(in the rows, 128 means zero)
Facts:
badratin (μ b)
bavibak (μ e)
bemidem (μ a) (Θ pleke,zoplek)
bilak (μ a) (Θ troni)
boston (μ b) (Θ druka)
botol (μ a) (Θ bemidem)
braba (μ b)
broflur (μ b) (Θ skuplo)
brugru (μ b)
dekivim (μ a)
denum (μ a) (Θ fuski)
driskas (μ a)
droku (μ a) (Θ braba,fovol)
druka (μ a)
drupel (μ c)
faski (μ d)
feduka (μ c) (Θ braba,skuplo,fino)
fikla (μ a) (Θ zubral)
fino (μ b)
flaplor (μ a)
flatri (μ a) (Θ viklu)
flazor (μ c) (Θ skuplo)
flosta (μ b) (Θ pubiro,vubak)
fluklis (μ a) (Θ sinadrur)
fovol (μ a) (Θ pebal)
fuski (μ a)
gevin (μ b) (Θ pleke)
gisipel (μ b) (Θ drupel)
gragum (μ b) (Θ tropon,pebal)
grako (μ a) (Θ trigre)
grapa (μ a) (Θ trigre,vomes)
grastaklur (μ d) (Θ badratin,brugru)
grusagros (μ b) (Θ droku)
gulelam (μ d) (Θ sosovak)
klalir (μ a)
kligine (μ a)
klipe (μ a) (Θ badratin,sotoplal)
klurar (μ c) (Θ denum,pubiro)
laklo (μ a) (Θ plebun)
lasos (μ c) (Θ bavibak)
murar (μ a) (Θ trigre)
nota (μ a) (Θ studroton,pliti)
pebal (μ e)
pefe (μ a) (Θ zutik)
pibrom (μ a) (Θ viklu,zutik)
plebun (μ d)
pleke (μ c) (Θ zubral)
pliti (μ b) (Θ denum)
pobre (μ a) (Θ skebir,driskas)
pogil (μ a)
pomu (μ c)
pubiro (μ b) (Θ gevin,zubral,pliti)
radren (μ c)
ristun (μ b) (Θ fovol)
sinadrur (μ c) (Θ broflur,gragum)
skebir (μ d) (Θ pebal)
skuplo (μ b) (Θ nota)
sosovak (μ c)
sotoplal (μ d) (Θ pebal)
sozen (μ c) (Θ traplar,pefe,drupel)
staskem (μ b) (Θ stimos,pliti)
stimos (μ a) (Θ fino)
stodan (μ e) (Θ pibrom)
studroton (μ e)
tage (μ b) (Θ grapa,drupel)
tatridum (μ b) (Θ vomes)
todoklon (μ d)
tomuk (μ d) (Θ tredomok)
tovim (μ d) (Θ tropon,gevin)
traplar (μ a) (Θ feduka)
tredomok (μ a) (Θ pliti)
trigre (μ a) (Θ vomes)
troni (μ b) (Θ studroton,klalir)
tropon (μ a) (Θ denum,flaplor)
tuzom (μ a) (Θ pebal)
vetru (μ a) (Θ badratin)
viklu (μ a)
vokol (μ a) (Θ sosovak)
vomes (μ e) (Θ fuski,studroton)
vubak (μ d)
zatur (μ b) (Θ vubak)
zokur (μ a) (Θ staskem,gragum)
zoplek (μ a) (Θ dekivim,studroton,driskas,tredomok)
zubral (μ d) (Θ studroton)
zutik (μ a) (Θ murar)

Known rows:
[128 115 136 133 128 101 127 121 127 113 126 132 137 115 141 132 109 127
 126 124 131 126 139 136 128 133 139 131 137 122 125 122 124 125 117 127
 130 123 128 132 133 118 138 142 142 127 127 135 118 130 111 144 126 133
 132] -> bilak
[127 122 119 131 134 114 127 132 126 121 133 140 129 114 143 129 120 125
 125 123 136 128 142 133 130 131 130 126 148 127 119 128 126 129 127 136
 134 118 137 132 130 110 149 142 136 147 129 135 129 133 111 135 135 139
 118] -> vetru
[121 116 128 130 145 134 131 119 132 132 126 138 131 118 150 129 135 128
 140 118 116 128 134 133 128 130 136 123 159 129 123 124 123 142 127 141
 127 113 136 124 124 123 154 129 136 146 132 131 121 120 112 138 131 142
  93] -> pogil
[120 102 162 141 117 115 122 106 117 115 118 137 112 115 116 133  97 125
 128 128 131 145 133 139 111 137 142 130 130 116 129 118 133 123  94 142
 128 136 129 140 130 127 133 110 144 113 123 147 112 120 115 150 130 134
 139] -> zoplek
[127 105 131 137 115  93 113 125 126 117 129 155 106 122 130 130 118 123
 120 123 152 137 135 134 113 139 122 137 145 121 110 133 160 124 118 135
 157 116 129 135 108 105 100 118 117 186 115 117 121 147  85 134 130 134
 124] -> bemidem
[144 136 118 136 128 171 130 174 120 109 140 125 125  96 140 131 140 124
 109 133 135 125 135 130 101 129 140 147 176 147 114 125 126 120 143 157
 120 105 144 123 136  93 185 140 141 140 128 142 149 162 126 158 140 172
 165] -> murar
[127 121 123 131 134 109 129 127 125 118 129 135 128 115 143 130 120 126
 128 120 134 127 144 133 130 130 132 127 144 128 119 127 121 129 124 134
 134 118 134 131 128 114 149 144 138 140 130 136 125 134 113 136 133 137
 117] -> laklo
[118 116 134 132 145 142 130 115 128 133 127 139 131 117 146 129 131 128
 141 117 113 130 133 132 123 130 137 122 164 126 125 123 124 144 123 145
 125 117 135 125 127 127 164 121 137 142 133 134 119 115 107 139 129 145
  91] -> driskas
[125 126 126 131 109  24 125 109 119 128 114 135 122 101 145 137 113 118
 126 116 154 126  99 141 162 107 108 109 186 119 162 127  49 100 144 110
 133 110 168 140 140  97 201 124 113 129 150 134 153  93  74 142 145 129
 139] -> fovol
[119 136 124 141 165 150 123 125 113  84 150 146 178 108 141 128  89 131
 119 138 147  75 135 136 148 135 167 121 169 101 130 129 113 113 131 120
 124 126  82 140 151 127 144 155 155 151 128 140 107 138  71 155 120 152
 160] -> pibrom
[128 145 125 134 132 139 119 136 135 130 126 117 113 134 108 125 133 131
 122 130 123 122 109 123 145 132 131 134  92 142 129 134 114 134 125 127
 125 148 118 126 131 133 102 107 117 141 126 125 145 131 165 111 123 110
 133] -> zatur
[123 162 119 140 138 156 128 131 122 122 134 107  69 127  60 119 105 125
 125 134 136 156 127 126 134 131 119 116  48 135 128 132 113 122  96 146
 113 174 133 139 147 141 132 113 131 102 126 158 154 123 189  94 161 113
 135] -> staskem
[126 114 180 141 106 127 113 100 135 128 103 111 126 135 103 133 106 135
 124 141 101 121  95 129 132 137 153 146  76 130 145 119 114 131 101 118
 114 158 104 129 142 147  70  85 135  89 128 126 116 117 183 138  95  93
 164] -> troni
[121 141 132 134 144 169 122 125 138 145 121 122 118 134 118 124 149 133
 136 128 101 121 100 122 143 131 136 129 112 143 134 132 109 151 127 135
 117 143 122 119 129 141 112  90 119 141 132 121 141 115 163 113 118 116
 104] -> brugru
[127 146 125 134 130 133 119 134 135 125 127 116 101 136 101 125 128 131
 122 129 131 127 111 124 140 132 130 134  85 138 129 136 121 129 123 127
 126 146 121 126 136 131  94 110 116 145 119 118 143 136 167 103 131 105
 129] -> flosta
[129 147 123 134 134 146 118 138 133 128 127 120 119 131 109 125 132 130
 121 134 122 117 110 122 145 133 132 132  98 142 127 135 113 134 127 124
 122 146 119 128 136 129  98 106 118 142 129 125 147 131 165 114 119 112
 138] -> gisipel
[130 145 122 133 123 121 117 131 131 133 121 122 115 127 110 126 128 127
 119 133 127 124 102 125 151 128 122 127 102 140 136 135  95 128 129 119
 125 147 129 133 136 127 112 101 110 133 133 129 153 120 163 115 122 107
 145] -> ristun
[130 127 120 122 133 167 130 143 125 147 131 139 144 137 111 123 144 123
 138 125 134 120 143 124 108 120 114 131 150 119 130 133 160 125 125 109
 126 137 123 131 125 132  91 113 127 104 128 118 127 140 117 113 122 152
 144] -> lasos
[119 128 134 117 131 170 140 116 125 146 136 123 140 156 136 126 155 129
 136 149 111 137 106 123 118 122 125 115 136 126 133 131 148 142 144 141
 131 116 122 119  98 162 158 143 120 140 129 126 117 111 119 136 122 121
 113] -> faski
[121 136 129 118  99  62 136 114 115 141 119 121 126 140 131 135 132 121
 123 148 148 134  71 132 151 100 101 102 158 114 173 131  82  97 160 109
 137 108 148 132 116 141 192 139  96 123 140 125 146  85  78 141 138 107
 157] -> sotoplal
[125 133 122 118 124 144 138 133 120 132 140 128 136 151 123 127 142 128
 123 154 131 138 113 125 122 124 120 118 120 125 129 133 159 128 146 135
 139 117 118 128 103 154 141 156 119 138 126 127 122 124 118 133 127 116
 138] -> gulelam

Rows:
No name comes twice in this set of rows, the named rows included.
[128 134 111 121 135  47 144 130 150  96 132  88 121 136 158 135 103 136
 130  98 140 115 150 131 140 120 141 131 108 123 127 123 114 103 135 115
 133 113 128 113 146 115 130 206 156 127 101 103 113 161 136 110 164 104
  95] | tropon
[124 100 141 138 112  89 115 113 129 116 123 148 108 124 128 133 108 125
 123 123 146 138 135 135 115 138 128 137 139 117 117 128 159 120 110 134
 150 118 128 134 107 113  98 118 125 160 114 120 113 141  95 139 129 127
 126] | fikla
[121 120 131 128 146 123 136 117 137 129 127 128 131 123 157 131 133 131
 142 112 114 123 137 131 130 127 139 126 157 128 125 123 121 140 130 138
 127 112 134 118 130 123 155 142 142 144 122 122 118 126 114 130 134 136
  83] | flaplor
[124 116 135 124 140 117 139 118 142 128 120 112 132 125 164 134 132 135
 142 110 105 122 137 130 123 126 148 133 150 130 129 118 119 135 129 135
 122 113 132 111 133 125 158 154 149 126 120 116 111 132 129 135 133 132
  85] | fuski
[144 135 119 119 116  83 125 135 141 127 116 125 161 130 136 125 126 129
 117 140 108 129 149 123 179 142 111 134  28 162 112 127 117 150 114  92
 129 160 118 148 122 135  72 137 126  88 158 150 136 113 226 113  85  87
 147] | skuplo
[143 141 138 134 107 152 124 156 138 130 116  93 107 127 121 132 145 133
 113 135 108 126 103 120 116 128 139 156  95 159 128 125 111 129 135 135
 115 134 137 112 141 118 114 111 123 116 123 119 154 149 201 130 118 115
 162] | tatridum
[121 137 132 124 122 155 138 127 113 124 140 124 118 149 100 125 130 124
 122 158 137 152 116 127 113 125 119 113 103 120 132 131 158 120 127 143
 130 130 120 134 107 159 154 152 122 120 124 146 125 117 127 133 140 118
 146] | tomuk
[132 137 138 113 110 108 121  93 114 157 122 131 127 122 130 126 133 135
 135 116 136 126  97 120 146 116 113 103 173 105 164 126  63 115 173 120
 112 109 155 112 147 130 147  77  90 107 150 118 130  78  58 130 133 127
 107] | pebal
[124 125 126 129 115  37 127 110 123 125 116 135 124 104 148 137 112 121
 129 116 146 123 106 139 154 111 116 112 180 120 157 125  61 103 140 111
 133 110 159 136 140 103 181 131 120 129 141 129 144 101  80 142 143 127
 133] | tuzom
[133 148 121 134 129 152 120 147 135 126 126 120 117 128 113 126 139 130
 118 134 120 121 109 122 136 132 131 138 101 149 126 133 113 134 131 130
 121 146 122 124 134 125 106 109 117 138 129 125 149 136 174 117 122 115
 143] | tage

The same things again, as new rows of numbers:
Known rows:
[103 146 127  97 144 151 126  91 156 137 145 120 170 106 132 159 114 109
  82 164 153 113 140 139 152 145  76] -> botol
[117 112 167  75 112 123  79 125 143 150 126 129  85 155 170  98 104  72
  85 153 129 137 135 146 131 151  49] -> stodan
[165  47 152  73 112 104 158  89 144  89 107 114 131 130 165 135  78 112
 124 128 120 132 134 110 112 137  90] -> sosovak
[114 130 121  87 139 154 130  94 159 139 139 127 170 112 129 146 109 110
  71 166 158 114 145 129 130 143  84] -> vokol
[100 123 144 136 128  38  77 160 112 139 119 100 168 113 201 143  95 112
 143 148 102  90  64 109 188 172  78] -> zubral
[ 85 119 123  94 104  70 134 137 116 131 152  88 168  89 138 175 137  59
 162 122 121 130  93 142 199 168 137] -> pubiro
[108  94 128 102 103 108 117 128 156 138 125 114 145 116 135 152 141  63
 142 127 136 126 127 127 144 179 112] -> flosta
[118 123  96 106  70 167 162 112 116 176 124 118 158  98 141 132  74  66
  48 126 140  86 127 130 111  99  99] -> denum
[110 129 125  92 138 155 128  95 157 144 139 122 164 116 132 145 106 117
  69 165 161 114 136 126 135 140  81] -> pogil
[112 140 125  96 139 151 114  96 159 141 138 118 168 118 125 154 120 126
  81 170 158 118 126 124 136 134  80] -> pobre
[143 119 131 136  66  76  36 129 144 186 123  91 120 135 179  88  74  43
  97 126  62  96 167  78 100 144  39] -> vomes
[138  88 128  85 115 100 117 131 133 136 101 187 149 157 175 125  92  89
 107 150 110  97 129 140 134 184  89] -> grastaklur
[173 151 166  91  77 101  65 108 168 140 138 127 111 213 189 114 128 112
 122 188 130 142 135  84 129 140  54] -> pebal
[142 178 137 120 124 148  94  73 172 134 136 120 163 169 142 171 154 158
 115 188 165 126 113  99 142 107  66] -> tuzom
[138 138 147 147  78 124  97 115 173 146 107 122 124 172 164 168 173  94
 160 134 149 127 102 105 144 142  88] -> gragum
[168 147 138 122 105  97  77 107 149 132  95 182 140 224 189 153 143 149
 164 172 118 113  95 108 144 143  71] -> sotoplal
[143 103 158  66  93 104  95 131 154 144 134 128 110 159 176  95  89  67
  83 161 125 131 161 110 123 169  67] -> bavibak
[132  90 132  94 120  99 116 131 132 136 100 180 142 153 173 125  94  96
 107 145 115  97 123 142 133 175  81] -> todoklon
[109 134 120  94 135 155 120  96 160 140 137 127 166 111 128 148 108 112
  75 160 159 116 140 130 136 139  80] -> laklo
[ 96  83 150 136 103  88  53 155 167 142 109  49 142 106 139 148 144 111
 135 125 144 116  86  62 126 161 109] -> troni
[111  86 133 106 106 115 110 133 164 136 120 112 138 116 136 153 143  72
 133 130 138 122 132 123 135 177 110] -> zatur

Rows:
No name comes twice in this set of rows, the named rows included.
[105 144 123  96 135 152 129  94 149 144 137 130 160 123 120 160 116 118
  76 156 159 114 131 142 139 130  80] | zokur
[113 159  75 154 129 148  59  49 163 176 122 148 175 102 105 151 115  45
 106 132  49  83 212 151 110 132  31] | trigre
[100  89 111  68 107  83 106 130 130 127 144 114 154 127  83 172 141 101
 134 109 135 134 113 123 135 160 146] | staskem
[102 131  91  39 132 114 118 100 109 130 171 105 187 111  68 172 109 151
  79 154 151 124 102 130 141 112 129] | tredomok
[126 117 163 111 145  50 172  91 123  84 137  78 167  85 214 170  84  78
 181 126 101 139  99 143 220 147  73] | pleke
[120 107 142 115 108 107  88 121 173 136 118 116 138 139 133 162 153  91
 144 132 143 128 129 109 133 173 102] | ristun
[149  58 154  84 125 104 148  86 142  96  99 119 111 131 158 146  86 117
 128 112 125 133 129 134 122 127  73] | sozen
[ 86 143 117  91 137 102  87 125 126 139 150  74 175 112  89 171 107 170
  67 129 164 105  92 101 132 114  97] | nota
[113 126 121  93 123 159 139  95 154 146 132 123 162 110 136 142 101 101
  63 164 163 108 138 127 129 137  84] | flaplor
[ 86 129 128  95 148 175 114  99 156 142 119 116 136 108 129 148 126 120
  70 160 168 116 110 148 141 126  70] | flatri
[124  92 120  79 119  81 102 136 120 132 111 171 148 154 151 136  97 112
 113 146 112 101 110 146 137 166  98] | tomuk
[ 53 127 134  98 174 203  89  90 150 147  98 128  97  97 116 142 151 114
  79 152 160 120  92 203 145 114  50] | zutik
[155  64 130  78  79  97 184 100 107 104 112 116 126 122 164 142  58  85
 122 100 109 123 115 133 132 110  99] | klurar
[ 92 118 129  87 144 180 121 100 160 141 119 118 143 107 129 145 120 120
  63 170 173 115 115 145 129 132  79] | viklu

Now the same things, written a new way:
Known rows:
[167 141 147 143 141 116 100 122 117 123 127 102 152 121 127 157 129 118
 108 105  93 105 117  75 128 132 120 133 141 121  95 120 112 123 158 141
 119] -> fluklis
[119 148 127 138 131  93 125 167 127 149 137 133 159 117 110 155 143 135
 112 102 102 140 136  92 122 145 116 132 142 109  92 115 120 118 121 161
 127] -> fuski
[114 141 122 178 111 141 105 129 166 126 122 131 127 121  95 133 168 103
 133  94 165 150 126 154 132 175  95  95 125 133 126 113  81 137  85 127
 119] -> pibrom
[132 116 120 131 127 124 135 135 120 118 133 122 125 111 125 146 161 137
 117 106 126 144 122 116 128 119 122 126 140 140 108 117 118 126 119 158
 133] -> tropon
[134 152 137 164 132 110  91 144 150 139 126 124 162 122 103 149 142 114
 120 100 120 131 133 104 128 164 107 115 128 114 108 115  95 129 118 137
 119] -> pefe
[158 117 125 145 128 141 119 116 117 123 127 102 128 112 135 149 156 124
 107 118 119 115 117 107 135 109 123 126 132 136 108 119 104 119 149 146
 127] -> tuzom
[145 131 120 141 129 126 121 136 131 133 129 123 140 114 125 145 155 123
 115 107 122 133 126 115 135 139 109 127 132 123 107 116 104 130 114 148
 122] -> traplar
[126 134 122 130 129  97 134 166 121 152 144 141 150 115 117 149 145 145
 107 110 104 136 135  94 122 128 122 130 145 109  95 119 125 118 123 165
 131] -> flaplor
[130 119 119 138 123 131 129 137 131 123 134 126 128 123 121 141 162 128
 119 109 131 147 122 128 128 120 116 123 134 137 110 124 117 115 115 149
 130] -> pogil
[127 178 157 172 133  86  76 156 150 144 127 122 181 125  88 159 118 112
 115 101  95 114 139  73 122 178 104 124 133  99  96 117 104 115 145 134
 109] -> murar
[114 138 125 131 127  91 137 173 122 148 142 137 150 115 111 151 147 139
 112 110 108 147 137  95 121 132 118 135 144 116  94 116 122 117 120 164
 138] -> dekivim
[ 96 144 193 143  94  99 137 128 142  62 125 123 120 151 100 124  71 123
 113 127 109 108 147 122 103 137 151 127 140 164 142 155 180 125 165  86
 159] -> zatur
[ 81 115 105 167 102 157 155 161 172 211 170 136 116 160 103 107 106 161
 116 207 140 119 174 131 154  86 149 117  85  96 157 150 150  88 160 117
 172] -> brugru
[181 131  95  87 128 208  89  43 187  49 107 193 195 186  84 113 166  83
 108 151 144 154 160 211 115 131 196 160 169 165  78 189 205 140 141  92
 123] -> boston
[172  96 121 113 114 177 168  93 123 106 123 102 108 117 162 101 116 134
 124 159 132 107 150 146 160  96 133 128 128 141 160 133 145 145 120 102
 153] -> ristun
[145 140 166 141 113 129 122 112 154 104 114 110 139 135 126 114  79 120
 126 140 116  99 154 127 142 152 125 126 125 132 152 141 142 143 128  79
 137] -> tage
[124 157 125 106 154 148 115  97 120 132 118 127 106 117 137 112 105  94
 135 121 148  96  98 130 131 161 119 122 115 116 146 132 113 170 115 103
 108] -> sozen
[130 123 120 122 130  97  94 108 134 162 127 141 134 116 141 102 107 144
 181 130 139 119 133 132 118 121 136 132 120 110 127 118 123 128 158 113
 129] -> todoklon
[ 72 120 134 120 108  68 120 141 129 138 132 164 118 114 116 109  98 151
 177 118 144 134 133 140  91 117 151 133 133 134 120 134 150 126 156 125
 152] -> vubak
[100 119 123 185 124 125  71 104 155 214 143 123 120 140 113 120  99 155
 173 175 144  99 132 111 123  80 155 118  77  99 143 134 102  82 229 104
 147] -> grastaklur
[136 106 130 100 162 128 156 162 106 137 115 146 103 165 153 129 129 120
 139 170 128 169 113 170 129 118 140 151 138 128 143 132 127  88  90 126
  44] -> bavibak

Rows:
No name comes twice in this set of rows, the named rows included.
[ 99 159 121 178 122 120  95 153 179 152 132 145 147 125  81 145 160 116
 137 101 154 155 144 143 132 188  89 104 118 116 116 116  84 127  83 133
 116] | viklu
[112 136 180 133  96 121 139 124 137  74 124 122 124 142 118 118  79 128
 116 135 115 107 148 126 121 129 146 125 137 158 150 150 175 132 150  92
 154] | flosta
[182 111 130 106 122 160 152  97 126 122 128  97 130 120 161 112 101 136
 123 160 117  91 149 123 159 112 128 136 127 123 148 138 149 148 126  98
 143] | grusagros
[166 151  63  93 151 165  68  97 175 103 129 225 226 177  60 148 213  93
  96 117 123 180 141 168 103 142 181 159 181 130  22 168 170 111 130 161
 102] | druka
[126  99 104 134 125 123 107 108 131 186 137 130 115 108 145 107 115 156
 178 148 148 113 133 131 127  93 146 128 104 102 135 126 111 117 172 118
 143] | sotoplal
[119 143 148 167 133 138  99 117 155 110  91 119  93 120 110 137 116 102
 158 136 169 113 110 178 124 183 126 113 133 143 159 156  52 139  93  88
  56] | stodan
[132 105 105 107 152 129 166 158 107 162 123 127  95 106 148 138 120 151
 138 169 138 118 124 144 132 119 148 148 142 113 131 149  88 120 107 141
  84] | pebal
[131 128 127 179 127 144 100 131 138 159 144 103 126 136 109 152 148 132
 106 140 122 112 121  95 138 100 131 114 115 120 111 127 102  90 188 143
 137] | klipe
[119 153 103 133 154 121  44 127  67  75  87  99 208 252 139 167 122 187
  92 137  55 181  61 144 162 123 101 107  95 103 191 137 132 128 145 198
 147] | laklo
[120 107  98 123 119 128 160 152 117 132 145 141 118 106 125 137 175 145
 119 110 140 156 128 130 128 114 120 128 139 137 108 117 118 126  99 171
 140] | driskas
[106 128 107 126 119 107 156 165 120 129 144 149 127 105 112 142 165 144
 118  97 127 161 133 124 119 128 124 131 145 138 105 118 127 124 104 166
 142] | klalir
[ 97 130 114 165 110 147 142 160 164 207 167 132 132 152 109 113  93 157
 114 201 120 112 175 112 153  95 140 125  92  90 151 147 154  94 163 114
 169] | badratin

